Below is a small trained network, with its code and all its weights. Each question gives an input and a target symbol and asks what happens when units are switched off, that is, made to give their printed mean instead of their output.

import numpy as np


def w(rows, s, z=0):
    codes = np.array(rows[::2]) - 128.0
    scale = np.full(codes.shape[1], s)
    scale[-1] = z or s
    return codes * scale


def norm(h):
    return h / np.sqrt((h * h).mean(-1, keepdims=True) + 1e-5)


def softmax(a):
    e = np.exp(a - a.max(-1, keepdims=True))
    return e / e.sum(-1, keepdims=True)


def log_softmax(a):
    a = a - a.max(-1, keepdims=True)
    return a - np.log(np.exp(a).sum(-1, keepdims=True))


def net(x, mask):
    ids = ['γδεζθπσω'.index(c) for c in x.split()]
    T = len(ids)
    res = E[ids] + P[:T]
    u = 0
    for l in range(2):
        r = norm(res)
        for j in range(3):
            rows = slice(2 * j, 2 * j + 2)
            q, k, v = (r @ M[l][rows].T for M in (Q, K, V))
            z = softmax(np.where(np.tri(T) > 0, q @ k.T / 2**0.5, -1e9)) @ v
            o = O[l][rows]
            res = res + np.where(mask[u + j], z, o[:, -1]) @ o[:, :-1]
        u += 3
    return log_softmax(norm(res)[-1] @ U[:, :-1].T + U[:, -1])


Q, K, V, O = {}, {}, {}, {}
E = w([
[142,139,111,139,122],'γ',
[156,138,119,126,121],'δ',
[139,58,171,49,252],'ε',
[161,148,90,131,126],'ζ',
[136,144,108,167,102],'θ',
[159,149,113,132,89],'π',
[135,141,79,160,152],'σ',
[146,121,142,177,125],'ω',
],0.026)
P = w([
[127,146,146,102,176],'0',
[216,164,89,178,159],'1',
[145,145,135,131,117],'2',
[84,139,146,102,132],'3',
[209,138,97,249,173],'4',
[173,109,97,120,105],'5',
[65,131,149,98,106],'6',
[196,156,128,202,127],'7',
[154,68,92,108,98],'8',
[46,112,152,82,89],'9',
[183,155,143,153,115],'10',
],0.02)
Q[0] = w([
[212,182,80,140,164],'0.h0',
[92,117,99,143,162],'0.h0',
[211,133,110,142,184],'0.h1',
[217,110,46,254,52],'0.h1',
[81,60,188,125,137],'0.h2',
[151,77,115,110,142],'0.h2',
],0.0089)
K[0] = w([
[118,85,80,103,56],'0.h0',
[146,156,154,123,127],'0.h0',
[183,109,95,95,213],'0.h1',
[248,142,97,213,84],'0.h1',
[162,182,117,130,158],'0.h2',
[117,177,75,121,112],'0.h2',
],0.013)
V[0] = w([
[85,168,114,109,234],'0.h0',
[14,128,169,117,113],'0.h0',
[88,135,46,140,60],'0.h1',
[255,111,80,161,99],'0.h1',
[155,174,176,109,68],'0.h2',
[225,49,30,166,161],'0.h2',
],0.0053)
O[0] = w([
[82,75,208,226,235,135],'0.h0',
[231,140,111,71,252,2],'0.h0',
[93,133,116,229,226,124],'0.h1',
[72,217,36,253,62,249],'0.h1',
[102,118,180,152,196,133],'0.h2',
[3,245,145,19,8,200],'0.h2',
],0.0053,0.0051)
Q[1] = w([
[38,156,129,172,135],'1.h0',
[13,127,188,108,89],'1.h0',
[119,132,72,119,93],'1.h1',
[253,91,93,144,130],'1.h1',
[159,155,152,165,185],'1.h2',
[214,25,27,132,107],'1.h2',
],0.02)
K[1] = w([
[199,189,169,140,184],'1.h0',
[126,197,118,131,244],'1.h0',
[15,100,142,86,127],'1.h1',
[105,6,50,122,43],'1.h1',
[216,76,153,189,131],'1.h2',
[39,4,91,93,28],'1.h2',
],0.017)
V[1] = w([
[70,118,50,91,190],'1.h0',
[146,160,131,40,112],'1.h0',
[84,147,33,81,216],'1.h1',
[161,213,73,77,63],'1.h1',
[183,207,96,7,101],'1.h2',
[161,108,136,174,22],'1.h2',
],0.015)
O[1] = w([
[129,80,101,183,121,13],'1.h0',
[113,177,54,99,158,117],'1.h0',
[174,73,108,231,170,139],'1.h1',
[119,48,153,100,99,255],'1.h1',
[59,152,28,133,126,170],'1.h2',
[91,148,157,252,186,124],'1.h2',
],0.016,0.0043)
U = w([
[233,172,105,80,108,141],'γ',
[95,156,70,77,92,164],'δ',
[162,146,77,157,254,214],'ε',
[79,24,40,139,108,1],'ζ',
[169,161,217,145,128,109],'θ',
[16,102,138,147,88,63],'π',
[191,51,77,142,95,112],'σ',
[134,223,172,97,127,142],'ω',
],0.018,0.012)

Each question gives the input, a string of symbols that net reads in full, and the target symbol t.
The units are the heads (2 rows each of Q, K, V and O). Each row of codes is followed by its name. A weight is (code - 128) times the scale printed after its matrix; where a second scale follows, it is the last column's (O and U).
mask holds one flag per head, layer by layer. A switched-off head (its flag False) gives its mean, the last column of its rows in O, instead of its output. The means were averaged over made-up inputs and are rounded, as every weight is.
A unit's drop is (log p(t) with every unit on - log p(t) with that unit switched off) / (log p(t) with every unit on - log p(t) with every unit switched off).
The circuit of an input: a set's keep is (log p(t) with only the set's units on - log p(t) with every unit switched off) / (log p(t) with every unit on - log p(t) with every unit switched off). Starting from all 6 units, units are removed one at a time, each time the one whose removal leaves the highest keep (on an exact tie, the one counted first), for as long as the keep stays at least 0.8.
circuit, biggest first: the units of the circuit, biggest drop first
heads that matter: for each layer, one digit per head in row order, 1 if its drop is at least 0.15 and else 0, layers parted by /
input δ δ ε ζ δ γ ε ζ θ, target ε: circuit, biggest first : (1.h1)
input ω π σ δ δ δ γ δ, target π: heads that matter : 101 / 011
input ζ σ δ δ δ δ δ γ γ δ δ, target π: circuit, biggest first : (1.h2, 1.h1)
input γ δ ζ ω ω, target θ: heads that matter : 000 / 001
input ω σ δ γ δ σ ω γ, target θ: circuit, biggest first : (1.h2, 1.h0)
input ω δ σ δ θ ω δ δ σ, target δ: heads that matter : 010 / 010
input ω δ π, target ω: heads that matter : 010 / 111
input δ ε δ ω σ, target θ: circuit, biggest first : (1.h2, 1.h1)
input ω σ ε, target ω: circuit, biggest first : (0.h2, 1.h1)
input σ δ δ δ θ δ ω σ ζ, target ω: circuit, biggest first : (1.h1, 0.h1, 1.h2)
input ε δ σ γ δ δ σ, target ε: heads that matter : 000 / 000
input δ ε ζ δ δ ω, target δ: circuit, biggest first : (0.h1, 1.h2)
input σ γ δ δ δ δ σ θ σ δ δ, target ε: heads that matter : 000 / 001
input ω ε δ δ π δ, target δ: circuit, biggest first : (1.h2, 0.h1)
input ζ δ δ γ ω ω δ ζ δ δ, target ζ: heads that matter : 000 / 010
input γ δ ω σ δ π σ δ σ δ σ, target ε: heads that matter : 001 / 001
input γ ε ω ζ, target γ: circuit, biggest first : (0.h0, 1.h2)
input γ ζ π, target γ: heads that matter : 111 / 011
input ε σ ζ, target ε: circuit, biggest first : (1.h1)
input γ θ σ δ, target γ: circuit, biggest first : (1.h2, 0.h0)
input ε ε ζ δ δ σ π δ π, target π: circuit, biggest first : (1.h2)
input δ δ δ σ δ δ ω γ, target θ: circuit, biggest first : (1.h2, 0.h1, 0.h2, 1.h1)
input δ δ ε, target δ: circuit, biggest first : (1.h2, 0.h2)
input γ π δ σ δ ζ, target σ: heads that matter : 000 / 010
input δ γ ζ σ ε σ ε, target δ: heads that matter : 111 / 001
input σ δ δ δ δ ζ σ δ, target ε: heads that matter : 010 / 001
input ω σ γ δ σ δ ω ω δ ε, target ω: heads that matter : 010 / 010
input δ δ δ ε δ σ ω ε, target θ: heads that matter : 000 / 001
